Below is a small trained network, with its code and all its weights. Each question gives an input and a class and asks what happens when units are switched off, that is, made to give their printed mean instead of their output.

import numpy as np


def w(rows, s, z=0):
    codes = np.array(rows[::2]) - 128.0
    scale = np.full(codes.shape[1], s)
    scale[-1] = z or s
    return codes * scale


def norm(h):
    return h / np.sqrt((h * h).mean(-1, keepdims=True) + 1e-5)


def f(y):
    return y / 2 * (1 + np.tanh(0.7978845608 * (y + 0.044715 * y**3)))


def log_softmax(a):
    a = a - a.max(-1, keepdims=True)
    return a - np.log(np.exp(a).sum(-1, keepdims=True))


def net(x, mask):
    res = np.array(x, float).reshape(1, 4) / 4 @ E
    u = 0
    for l in range(4):
        y = f(norm(res) @ A[l][:, :-1].T + A[l][:, -1])
        res = res + np.where(mask[u : u + 8], y, B[l][:, -1]) @ B[l][:, :-1]
        u += 8
    return log_softmax(norm(res)[-1] @ U[:, :-1].T + U[:, -1])


A, B = {}, {}
E = w([
[130,129,127,129],'x0',
[189,179,254,69],'x1',
[35,172,114,27],'x2',
[199,220,69,161],'x3',
],0.0023)
A[0] = w([
[158,210,94,162,4],'L0N0',
[153,227,87,146,152],'L0N1',
[133,114,123,142,141],'L0N2',
[169,173,75,145,30],'L0N3',
[167,94,163,125,63],'L0N4',
[91,20,178,100,53],'L0N5',
[124,114,130,148,153],'L0N6',
[75,1,182,106,56],'L0N7',
],0.0041,0.0024)
B[0] = w([
[124,162,187,179,92],'L0N0',
[9,189,141,173,252],'L0N1',
[144,153,98,120,148],'L0N2',
[164,157,150,184,96],'L0N3',
[117,63,123,141,94],'L0N4',
[39,228,198,253,126],'L0N5',
[119,101,105,99,161],'L0N6',
[52,244,160,229,159],'L0N7',
],0.003,0.0011)
A[1] = w([
[84,95,153,136,5],'L1N0',
[88,8,227,78,217],'L1N1',
[255,118,91,2,50],'L1N2',
[41,131,25,173,146],'L1N3',
[167,141,80,110,24],'L1N4',
[83,143,141,124,116],'L1N5',
[29,211,107,74,142],'L1N6',
[109,142,120,139,55],'L1N7',
],0.0017,0.0021)
B[1] = w([
[203,140,146,218,2],'L1N0',
[126,234,95,81,249],'L1N1',
[89,99,252,132,53],'L1N2',
[144,119,105,82,202],'L1N3',
[141,115,181,185,22],'L1N4',
[149,116,116,116,118],'L1N5',
[131,128,97,85,191],'L1N6',
[159,122,144,147,49],'L1N7',
],0.0023,0.00081)
A[2] = w([
[91,76,174,135,63],'L2N0',
[196,221,68,148,73],'L2N1',
[167,188,91,141,79],'L2N2',
[78,45,182,130,73],'L2N3',
[81,61,201,169,2],'L2N4',
[126,136,131,138,109],'L2N5',
[183,188,229,71,126],'L2N6',
[207,43,183,255,119],'L2N7',
],0.0053,0.0019)
B[2] = w([
[110,159,119,154,108],'L2N0',
[63,162,166,171,191],'L2N1',
[80,148,157,143,150],'L2N2',
[121,200,142,174,120],'L2N3',
[94,171,133,143,110],'L2N4',
[123,134,124,126,123],'L2N5',
[131,44,137,160,244],'L2N6',
[112,208,84,3,254],'L2N7',
],0.0065,0.0024)
A[3] = w([
[71,124,31,159,166],'L3N0',
[27,130,165,95,114],'L3N1',
[52,162,173,179,93],'L3N2',
[136,153,134,12,144],'L3N3',
[130,176,194,96,23],'L3N4',
[174,153,255,103,255],'L3N5',
[54,102,124,42,118],'L3N6',
[119,94,36,185,169],'L3N7',
],0.0048,0.00093)
B[3] = w([
[172,42,218,130,239],'L3N0',
[198,181,107,159,209],'L3N1',
[157,203,134,205,161],'L3N2',
[133,112,59,136,250],'L3N3',
[111,106,118,149,148],'L3N4',
[70,76,111,164,226],'L3N5',
[237,192,88,131,238],'L3N6',
[119,76,254,107,174],'L3N7',
],0.0044,0.0021)
U = w([
[165,178,49,19,218],'0',
[125,2,186,114,127],'1',
[84,234,170,206,10],'2',
],0.0085,0.0011)

Each question gives the input, the list of numbers given to net, and the class t.
The units are the neurons (one row each of A and B). Each row of codes is followed by its name. A weight is (code - 128) times the scale printed after its matrix; where a second scale follows, it is the last column's (A, B and U).
mask holds one flag per neuron, layer by layer. A switched-off neuron (its flag False) gives its mean, the last column of its row in B, instead of its output. The means were averaged over made-up inputs and are rounded, as every weight is.
A unit's drop is (log p(t) with every unit on - log p(t) with that unit switched off) / (log p(t) with every unit on - log p(t) with every unit switched off).
The circuit of an input: a set's keep is (log p(t) with only the set's units on - log p(t) with every unit switched off) / (log p(t) with every unit on - log p(t) with every unit switched off). Starting from the 12 units with the biggest drops (on a tie, the unit counted first), units are removed one at a time, each time the one whose removal leaves the highest keep (on an exact tie, the one counted first), for as long as the keep stays at least 0.8.
circuit, biggest first: the units of the circuit, biggest drop first
most important unit: the unit with the biggest drop
k most important neurons: the k neurons with the biggest drops, biggest first
drop of u: that unit's drop, to one decimal
input [1,-3,1,5], class 2: most important unit => L2N1
input [4,-5,-6,-7], class 2: circuit, biggest first => L2N3, L2N6
input [8,-5,4,3], class 1: circuit, biggest first => L2N7, L3N0
input [1,6,4,6], class 1: 2 most important neurons => L2N7, L2N6
input [-2,-8,6,5], class 1: 4 most important neurons => L2N7, L3N0, L3N7, L1N1
input [-4,-7,0,-8], class 2: 3 most important neurons => L0N5, L0N7, L2N3
input [-7,5,-6,-6], class 0: 2 most important neurons => L2N7, L0N1
input [2,3,2,1], class 1: 2 most important neurons => L2N7, L2N6
input [2,3,-3,-3], class 0: 2 most important neurons => L2N7, L0N1
input [-2,7,-7,-2], class 0: 3 most important neurons => L2N7, L3N0, L3N7
input [-7,-2,-2,4], class 2: 2 most important neurons => L2N1, L0N1
input [0,6,-4,6], class 1: 2 most important neurons => L2N6, L0N7
input [-7,1,-2,-1], class 0: 2 most important neurons => L0N1, L2N7
input [6,7,-6,7], class 1: most important unit => L2N6
input [-6,-3,-6,-1], class 0: drop of L2N7 => 1.7
input [-3,-5,-7,-8], class 2: drop of L3N2 => 0.1
input [2,-4,-8,-5], class 0: drop of L2N7 => 1.4
